Below is a small trained network, with its code and all its weights. Each question gives an input and a target symbol and asks what happens when units are switched off, that is, made to give their printed mean instead of their output.

import numpy as np


def w(rows, s, z=0):
    codes = np.array(rows[::2]) - 128.0
    scale = np.full(codes.shape[1], s)
    scale[-1] = z or s
    return codes * scale


def norm(h):
    return h / np.sqrt((h * h).mean(-1, keepdims=True) + 1e-5)


def softmax(a):
    e = np.exp(a - a.max(-1, keepdims=True))
    return e / e.sum(-1, keepdims=True)


def log_softmax(a):
    a = a - a.max(-1, keepdims=True)
    return a - np.log(np.exp(a).sum(-1, keepdims=True))


def net(x, mask):
    ids = ['αγδεζηλμξπσφψ'.index(c) for c in x.split()]
    T = len(ids)
    res = E[ids] + P[:T]
    u = 0
    for l in range(2):
        r = norm(res)
        for j in range(3):
            rows = slice(4 * j, 4 * j + 4)
            q, k, v = (r @ M[l][rows].T for M in (Q, K, V))
            z = softmax(np.where(np.tri(T) > 0, q @ k.T / 4**0.5, -1e9)) @ v
            o = O[l][rows]
            res = res + np.where(mask[u + j], z, o[:, -1]) @ o[:, :-1]
        u += 3
    return log_softmax(norm(res)[-1] @ U[:, :-1].T + U[:, -1])


Q, K, V, O = {}, {}, {}, {}
E = w([
[146,98,164,143,187,135],'α',
[164,108,170,170,196,116],'γ',
[128,146,155,159,148,99],'δ',
[253,116,83,119,151,91],'ε',
[137,153,125,134,105,125],'ζ',
[119,122,150,129,124,106],'η',
[102,106,102,95,122,138],'λ',
[121,156,98,111,129,71],'μ',
[124,119,150,129,125,103],'ξ',
[113,110,92,138,85,106],'π',
[68,165,141,86,163,160],'σ',
[50,91,133,87,95,62],'φ',
[119,126,154,126,122,103],'ψ',
],0.026)
P = w([
[96,163,1,216,91,234],'0',
[199,132,123,72,108,202],'1',
[211,108,143,61,120,176],'2',
[218,96,149,48,112,158],'3',
[227,76,146,41,120,149],'4',
[227,74,155,30,122,132],'5',
[238,81,161,31,113,121],'6',
],0.0036)
Q[0] = w([
[164,169,170,149,129,137],'0.h1',
[144,111,186,87,148,118],'0.h1',
[92,115,160,134,115,162],'0.h1',
[129,91,119,133,171,139],'0.h1',
[154,129,84,94,79,129],'0.h2',
[140,135,111,89,134,228],'0.h2',
[103,154,100,246,148,126],'0.h2',
[160,146,155,100,178,94],'0.h2',
[155,118,80,104,58,160],'0.h3',
[81,90,201,150,127,115],'0.h3',
[207,165,78,124,223,197],'0.h3',
[115,149,88,102,164,185],'0.h3',
],0.011)
K[0] = w([
[173,189,158,145,120,175],'0.h1',
[151,85,185,93,121,90],'0.h1',
[125,77,128,105,135,152],'0.h1',
[169,65,55,95,119,138],'0.h1',
[132,116,111,47,153,86],'0.h2',
[191,120,98,105,111,185],'0.h2',
[148,187,110,172,146,147],'0.h2',
[136,64,114,193,113,112],'0.h2',
[146,48,84,107,77,115],'0.h3',
[93,146,151,244,108,131],'0.h3',
[196,167,140,56,169,130],'0.h3',
[157,125,115,84,130,171],'0.h3',
],0.011)
V[0] = w([
[142,205,116,163,92,89],'0.h1',
[93,74,253,214,165,154],'0.h1',
[107,136,157,147,84,106],'0.h1',
[184,198,53,49,227,80],'0.h1',
[158,136,46,210,32,226],'0.h2',
[56,211,117,94,149,142],'0.h2',
[84,109,166,24,94,183],'0.h2',
[121,34,213,132,105,233],'0.h2',
[131,104,202,154,52,34],'0.h3',
[144,100,45,124,146,55],'0.h3',
[187,183,192,10,58,137],'0.h3',
[78,220,157,110,95,152],'0.h3',
],0.0055)
O[0] = w([
[158,155,120,102,56,103,169],'0.h1',
[111,117,159,207,188,160,176],'0.h1',
[158,89,116,135,118,139,196],'0.h1',
[120,123,116,198,95,119,49],'0.h1',
[87,57,152,234,141,181,28],'0.h2',
[81,73,122,114,157,197,74],'0.h2',
[77,121,10,70,103,165,153],'0.h2',
[103,86,108,106,45,163,132],'0.h2',
[130,159,65,174,40,145,254],'0.h3',
[254,96,15,152,159,89,179],'0.h3',
[181,241,168,169,136,157,107],'0.h3',
[80,175,107,103,162,64,117],'0.h3',
],0.0051,0.0031)
Q[1] = w([
[161,160,176,174,81,52],'1.h1',
[122,72,91,2,153,57],'1.h1',
[66,19,154,132,186,134],'1.h1',
[143,135,139,140,103,38],'1.h1',
[123,171,55,174,175,179],'1.h2',
[74,68,68,76,126,74],'1.h2',
[179,203,66,188,138,136],'1.h2',
[128,158,14,179,159,233],'1.h2',
[180,156,163,92,105,224],'1.h3',
[171,201,25,155,86,98],'1.h3',
[31,154,51,146,131,121],'1.h3',
[200,158,115,142,126,143],'1.h3',
],0.01)
K[1] = w([
[154,129,160,173,72,52],'1.h1',
[116,102,97,76,98,95],'1.h1',
[108,19,120,109,192,167],'1.h1',
[137,139,148,128,142,31],'1.h1',
[181,166,136,10,111,117],'1.h2',
[87,101,61,153,90,165],'1.h2',
[244,176,172,100,109,88],'1.h2',
[204,113,166,44,74,196],'1.h2',
[118,166,104,155,185,235],'1.h3',
[165,190,74,129,28,161],'1.h3',
[124,122,151,37,91,148],'1.h3',
[204,232,105,177,130,145],'1.h3',
],0.012)
V[1] = w([
[109,171,111,63,2,77],'1.h1',
[80,173,161,99,161,147],'1.h1',
[93,134,174,58,162,106],'1.h1',
[127,99,137,210,173,35],'1.h1',
[116,133,87,132,213,228],'1.h2',
[146,191,136,75,187,64],'1.h2',
[241,188,175,150,86,177],'1.h2',
[103,162,80,145,97,113],'1.h2',
[61,156,204,177,162,94],'1.h3',
[33,72,129,90,71,150],'1.h3',
[130,116,92,122,120,83],'1.h3',
[181,155,185,111,116,134],'1.h3',
],0.0066)
O[1] = w([
[73,169,127,139,162,226,255],'1.h1',
[151,128,191,192,90,50,90],'1.h1',
[143,121,98,233,137,85,129],'1.h1',
[51,216,157,76,86,123,132],'1.h1',
[149,226,155,30,87,179,65],'1.h2',
[39,83,235,80,133,106,95],'1.h2',
[54,129,14,111,124,71,149],'1.h2',
[134,128,193,124,217,69,151],'1.h2',
[171,86,97,37,124,128,97],'1.h3',
[143,145,174,89,66,2,103],'1.h3',
[96,121,124,119,98,127,152],'1.h3',
[81,127,112,160,86,118,147],'1.h3',
],0.0045,0.0054)
U = w([
[66,89,110,67,97,78,116],'α',
[247,116,87,124,168,104,62],'γ',
[87,134,164,223,108,74,153],'δ',
[68,161,75,208,157,206,181],'ε',
[189,126,159,136,36,84,74],'ζ',
[44,131,128,93,201,170,158],'η',
[107,71,69,50,158,189,89],'λ',
[158,154,144,128,96,147,135],'μ',
[130,180,58,101,203,56,32],'ξ',
[163,138,128,83,91,153,117],'π',
[121,41,54,205,74,104,108],'σ',
[134,70,146,200,175,179,254],'φ',
[143,149,142,111,97,130,126],'ψ',
],0.012,0.0052)

Each question gives the input, a string of symbols that net reads in full, and the target symbol t.
The units are the heads (4 rows each of Q, K, V and O). Each row of codes is followed by its name. A weight is (code - 128) times the scale printed after its matrix; where a second scale follows, it is the last column's (O and U).
mask holds one flag per head, layer by layer. A switched-off head (its flag False) gives its mean, the last column of its rows in O, instead of its output. The means were averaged over made-up inputs and are rounded, as every weight is.
A unit's drop is (log p(t) with every unit on - log p(t) with that unit switched off) / (log p(t) with every unit on - log p(t) with every unit switched off).
The circuit of an input: a set's keep is (log p(t) with only the set's units on - log p(t) with every unit switched off) / (log p(t) with every unit on - log p(t) with every unit switched off). Starting from all 6 units, units are removed one at a time, each time the one whose removal leaves the highest keep (on an exact tie, the one counted first), for as long as the keep stays at least 0.8.
circuit, biggest first: the units of the circuit, biggest drop first
most important unit: the unit with the biggest drop
which heads matter: for each layer, one digit per head in row order, 1 if its drop is at least 0.15 and else 0, layers parted by /
drop of u: that unit's drop, to one decimal
input ψ α μ γ φ ξ, target δ: circuit, biggest first => [0.h3; 1.h2]
input δ ζ ψ ξ μ μ η, target α: which heads matter => 011 / 000
input ξ ε α ζ η, target σ: which heads matter => 001 / 010
input η γ ζ ζ, target ε: circuit, biggest first => [1.h3]
input ζ γ α η, target ξ: which heads matter => 111 / 000
input π ξ ζ ξ, target γ: which heads matter => 011 / 010
input α ζ π ζ, target σ: circuit, biggest first => [1.h2; 0.h2]
input φ φ ξ α α η, target φ: which heads matter => 100 / 110
input π π ε ζ ξ, target γ: which heads matter => 011 / 110
input φ ψ ε ξ, target φ: which heads matter => 000 / 010
input ψ φ φ φ ζ ξ, target δ: which heads matter => 001 / 111
input α γ η, target π: which heads matter => 011 / 010
input ψ ζ σ η, target δ: circuit, biggest first => [0.h3; 1.h2; 1.h3; 1.h1]
input δ ζ ε η ξ, target α: circuit, biggest first => [0.h3]
input ζ γ ζ ζ ζ η, target ξ: circuit, biggest first => [0.h2; 0.h3; 0.h1; 1.h2]
input ζ ψ η ξ, target ξ: circuit, biggest first => [0.h2; 0.h1; 1.h2]
input π ζ ψ γ η ψ, target γ: circuit, biggest first => [1.h2; 0.h2; 0.h1]
input μ ζ μ π η, target η: which heads matter => 010 / 111
input ψ γ φ λ ζ ψ, target δ: which heads matter => 001 / 111
input ψ δ ζ η ζ ζ, target ε: which heads matter => 000 / 011
input π π ζ π φ φ η, target γ: most important unit => 1.h2
input α α π ψ ξ, target π: which heads matter => 000 / 010
input π η δ ζ ψ, target γ: drop of 1.h2 => 0.8
input α γ ψ, target π: drop of 0.h2 => 0.4
input ε ψ π ζ η, target ε: drop of 0.h2 => 0.0
input ξ ε α ψ ζ ζ η, target σ: drop of 0.h3 => 0.2
input ξ φ δ ξ ξ, target σ: most important unit => 1.h2
